Here is a tiny trained network, its code and every weight. The questions are about switching its units off for an input and a class, where a switched-off unit gives its printed mean instead of its output.

import numpy as np


def w(rows, s, z=0):
    codes = np.array(rows[::2]) - 128.0
    scale = np.full(codes.shape[1], s)
    scale[-1] = z or s
    return codes * scale


def f(y):
    return np.maximum(y, 0)


def log_softmax(a):
    a = a - a.max(-1, keepdims=True)
    return a - np.log(np.exp(a).sum(-1, keepdims=True))


def net(x, mask):
    res = np.array(x, float).reshape(1, 8) / 4 @ E
    y = f(res @ A[0][:, :-1].T + A[0][:, -1])
    res = res + np.where(mask, y, B[0][:, -1]) @ B[0][:, :-1]
    return log_softmax(res[-1] @ U[:, :-1].T + U[:, -1])


A, B = {}, {}
E = w([
[124,128,129,129,128],'x0',
[131,40,75,132,226],'x1',
[128,127,127,127,128],'x2',
[161,208,49,163,170],'x3',
[132,127,127,129,126],'x4',
[130,128,129,126,130],'x5',
[129,129,129,128,129],'x6',
[151,120,196,254,165],'x7',
],0.0091)
A[0] = w([
[124,103,168,172,132,105],'n1',
[124,17,153,102,151,118],'n2',
[144,222,97,54,113,253],'n3',
[112,140,246,93,30,246],'n4',
[129,237,117,151,102,138],'n5',
[128,110,180,119,56,223],'n6',
[129,120,108,136,153,51],'n7',
[123,42,184,165,166,65],'n8',
[128,129,146,124,110,159],'n9',
[117,111,166,163,136,72],'n10',
[150,117,12,164,184,31],'n11',
[132,69,117,14,152,237],'n12',
[132,136,82,145,156,52],'n13',
[125,213,154,200,112,62],'n14',
[130,152,185,217,153,162],'n15',
[137,104,185,231,150,156],'n16',
[115,111,141,174,150,89],'n17',
[119,102,126,120,115,235],'n18',
[148,216,127,132,113,154],'n19',
[127,126,73,153,153,41],'n20',
[71,204,96,69,112,177],'n21',
[111,54,142,117,140,131],'n22',
],0.013,0.0026)
B[0] = w([
[114,114,102,182,164,181],'n1',
[125,40,120,149,73,207],'n2',
[76,152,37,184,87,237],'n3',
[113,208,131,86,247,235],'n4',
[147,98,148,168,43,219],'n5',
[135,155,106,75,197,188],'n6',
[106,144,130,138,156,147],'n7',
[114,86,83,225,149,212],'n8',
[125,136,128,115,145,147],'n9',
[106,132,112,178,150,169],'n10',
[124,206,124,79,216,214],'n11',
[137,50,132,10,95,226],'n12',
[125,167,145,108,158,161],'n13',
[169,122,219,127,72,213],'n14',
[174,142,219,140,105,237],'n15',
[120,148,144,252,166,250],'n16',
[119,133,115,181,150,174],'n17',
[118,100,120,97,123,158],'n18',
[127,118,112,174,61,202],'n19',
[110,163,150,109,164,163],'n20',
[107,140,32,178,121,215],'n21',
[128,61,113,142,104,182],'n22',
],0.029,0.011)
U = w([
[104,171,42,44,143,246],'0',
[113,61,43,240,68,158],'1',
[164,152,176,170,211,132],'2',
[207,102,186,186,27,7],'3',
[155,3,102,94,46,50],'4',
],0.0067,0.0019)

Each question gives the input, the list of numbers given to net, and the class t.
The units are the neurons (one row each of A and B). Each row of codes is followed by its name. A weight is (code - 128) times the scale printed after its matrix; where a second scale follows, it is the last column's (A, B and U).
mask holds one flag per neuron, in row order. A switched-off neuron (its flag False) gives its mean, the last column of its row in B, instead of its output. The means were averaged over made-up inputs and are rounded, as every weight is.
A unit's drop is (log p(t) with every unit on - log p(t) with that unit switched off) / (log p(t) with every unit on - log p(t) with every unit switched off).
The circuit of an input: a set's keep is (log p(t) with only the set's units on - log p(t) with every unit switched off) / (log p(t) with every unit on - log p(t) with every unit switched off). Starting from the 12 units with the biggest drops (on a tie, the unit counted first), units are removed one at a time, each time the one whose removal leaves the highest keep (on an exact tie, the one counted first), for as long as the keep stays at least 0.8.
circuit, biggest first: the units of the circuit, biggest drop first
k most important neurons: the k neurons with the biggest drops, biggest first
drop when u is switched off: that unit's drop, to one decimal
input [-2,-1,-5,-7,-8,-5,2,2], class 2: circuit, biggest first : (n4)
input [7,-8,2,1,-8,-6,8,2], class 3: 4 most important neurons : (n5 n14 n19 n11)
input [4,7,4,3,7,0,6,0], class 0: 2 most important neurons : (n16 n15)
input [0,1,-3,1,-6,4,5,1], class 2: 2 most important neurons : (n3 n5)
input [3,1,8,-3,7,2,3,-4], class 4: 2 most important neurons : (n11 n12)
input [-3,1,5,-7,2,-7,3,-7], class 4: 3 most important neurons : (n12 n2 n11)
input [-3,7,6,8,-3,-7,-5,1], class 2: 2 most important neurons : (n12 n3)
input [7,0,-3,-7,6,4,-1,-2], class 0: 2 most important neurons : (n4 n6)
input [-4,-7,2,6,-3,2,-1,3], class 3: drop when n14 is switched off : 0.1
input [8,-7,-5,0,-6,-6,-4,-5], class 0: drop when n6 is switched off : 0.2
input [8,-8,-3,5,8,4,6,2], class 3: drop when n14 is switched off : 0.5
